Here is a tiny trained network, its code and every weight. The questions are about switching its units off for an input and a class, where a switched-off unit gives its printed mean instead of its output.

import numpy as np


def w(rows, s, z=0):
    codes = np.array(rows[::2]) - 128.0
    scale = np.full(codes.shape[1], s)
    scale[-1] = z or s
    return codes * scale


def f(y):
    return np.maximum(y, 0)


def log_softmax(a):
    a = a - a.max(-1, keepdims=True)
    return a - np.log(np.exp(a).sum(-1, keepdims=True))


def net(x, mask):
    res = np.array(x, float).reshape(1, 8) / 4 @ E
    y = f(res @ A[0][:, :-1].T + A[0][:, -1])
    res = res + np.where(mask, y, B[0][:, -1]) @ B[0][:, :-1]
    return log_softmax(res[-1] @ U[:, :-1].T + U[:, -1])


A, B = {}, {}
E = w([
[147,125,137,145,133,138,132,137,119,132,137],'x0',
[93,158,31,88,181,201,115,118,146,245,190],'x1',
[135,102,149,201,184,184,35,71,190,63,128],'x2',
[136,131,135,143,129,126,120,129,108,137,137],'x3',
[128,126,128,115,141,145,139,137,149,125,108],'x4',
[147,125,133,161,140,132,137,144,115,132,139],'x5',
[56,87,130,177,38,207,185,81,103,154,101],'x6',
[133,142,121,166,154,125,153,130,116,125,122],'x7',
],0.013)
A[0] = w([
[23,22,173,228,68,175,135,23,73,68,58,165],'neuron 0',
[189,89,179,105,60,6,203,174,88,108,42,168],'neuron 1',
[206,220,32,45,144,69,142,232,77,189,130,201],'neuron 2',
[147,143,42,176,198,188,15,53,190,148,188,149],'neuron 3',
[78,41,254,200,72,156,111,122,121,18,53,125],'neuron 4',
[238,178,204,138,161,11,18,135,192,21,68,241],'neuron 5',
[81,51,134,200,88,206,92,30,169,93,117,114],'neuron 6',
[149,224,59,29,184,84,134,229,131,151,233,253],'neuron 7',
[44,154,137,200,25,197,144,83,84,224,146,169],'neuron 8',
[182,129,164,85,51,40,207,191,70,103,20,182],'neuron 9',
[42,78,119,112,80,199,248,80,68,210,136,198],'neuron 10',
],0.0084,0.0051)
B[0] = w([
[211,186,154,42,168,174,172,68,89,141,124,237],'neuron 0',
[149,54,203,180,109,164,70,35,76,184,75,224],'neuron 1',
[62,112,147,106,200,67,161,78,90,155,210,224],'neuron 2',
[171,117,160,145,104,96,64,30,105,156,38,221],'neuron 3',
[196,191,170,40,192,115,182,112,45,116,217,227],'neuron 4',
[115,143,237,210,108,128,39,111,153,80,195,250],'neuron 5',
[181,199,192,92,162,150,147,133,93,152,69,206],'neuron 6',
[46,116,191,94,176,60,150,81,110,162,164,231],'neuron 7',
[156,144,89,85,81,145,179,177,138,193,93,219],'neuron 8',
[164,31,174,148,83,150,115,119,104,194,31,224],'neuron 9',
[142,145,12,144,133,170,227,162,86,169,111,229],'neuron 10',
],0.011,0.022)
U = w([
[117,64,171,183,155,52,31,93,157,150,53,224],'0',
[131,161,169,54,169,72,172,129,106,123,198,163],'1',
[159,115,142,131,86,193,119,112,123,164,35,188],'2',
[64,138,39,109,81,151,182,210,140,184,161,3],'3',
[146,182,192,180,123,105,45,152,157,10,193,34],'4',
],0.011,0.0053)

Each question gives the input, the list of numbers given to net, and the class t.
The units are the neurons (one row each of A and B). Each row of codes is followed by its name. A weight is (code - 128) times the scale printed after its matrix; where a second scale follows, it is the last column's (A, B and U).
mask holds one flag per neuron, in row order. A switched-off neuron (its flag False) gives its mean, the last column of its row in B, instead of its output. The means were averaged over made-up inputs and are rounded, as every weight is.
A unit's drop is (log p(t) with every unit on - log p(t) with that unit switched off) / (log p(t) with every unit on - log p(t) with every unit switched off).
The circuit of an input: a set's keep is (log p(t) with only the set's units on - log p(t) with every unit switched off) / (log p(t) with every unit on - log p(t) with every unit switched off). Starting from all 11 units, units are removed one at a time, each time the one whose removal leaves the highest keep (on an exact tie, the one counted first), for as long as the keep stays at least 0.8.
circuit, biggest first: the units of the circuit, biggest drop first
most important unit: the unit with the biggest drop
top k neurons: the k neurons with the biggest drops, biggest first
drop when u is switched off: that unit's drop, to one decimal
input [-8,2,3,1,-5,7,1,1], class 2: most important unit -> neuron 5
input [5,6,2,-1,7,8,-7,-7], class 0: top 2 neurons -> neuron 3; neuron 4
input [-7,-7,1,1,-8,1,-3,-3], class 4: top 2 neurons -> neuron 5; neuron 4
input [-1,0,-4,-1,0,-4,1,8], class 2: top 2 neurons -> neuron 4; neuron 5
input [3,0,8,-2,-2,-3,2,-3], class 1: top 2 neurons -> neuron 4; neuron 9
input [-5,8,-7,-4,4,-4,1,3], class 3: top 3 neurons -> neuron 10; neuron 4; neuron 0
input [3,-8,-1,0,-7,-1,-4,-1], class 0: top 2 neurons -> neuron 1; neuron 9
input [-6,-7,1,-1,-3,2,-3,7], class 4: top 2 neurons -> neuron 5; neuron 4
input [-7,7,1,-4,2,8,1,8], class 2: top 2 neurons -> neuron 3; neuron 4
input [-7,0,8,-8,1,-2,4,-3], class 1: top 3 neurons -> neuron 4; neuron 9; neuron 1
input [1,1,0,-8,4,-8,8,8], class 3: top 3 neurons -> neuron 10; neuron 1; neuron 3
input [7,1,3,7,8,6,-7,-5], class 0: top 3 neurons -> neuron 3; neuron 4; neuron 7
input [2,-8,-8,-1,1,3,1,-4], class 2: top 4 neurons -> neuron 7; neuron 9; neuron 4; neuron 3
input [1,-2,0,-6,4,4,-7,4], class 0: circuit, biggest first -> neuron 4
input [8,0,-7,5,6,-6,-2,5], class 0: top 4 neurons -> neuron 4; neuron 9; neuron 1; neuron 0
input [-2,-1,-4,-7,4,-1,2,3], class 2: drop when neuron 5 is switched off -> 0.0
input [2,-6,3,0,8,2,-3,-4], class 4: drop when neuron 5 is switched off -> 0.1
input [4,-3,8,-2,-1,5,8,-8], class 1: drop when neuron 4 is switched off -> 0.9
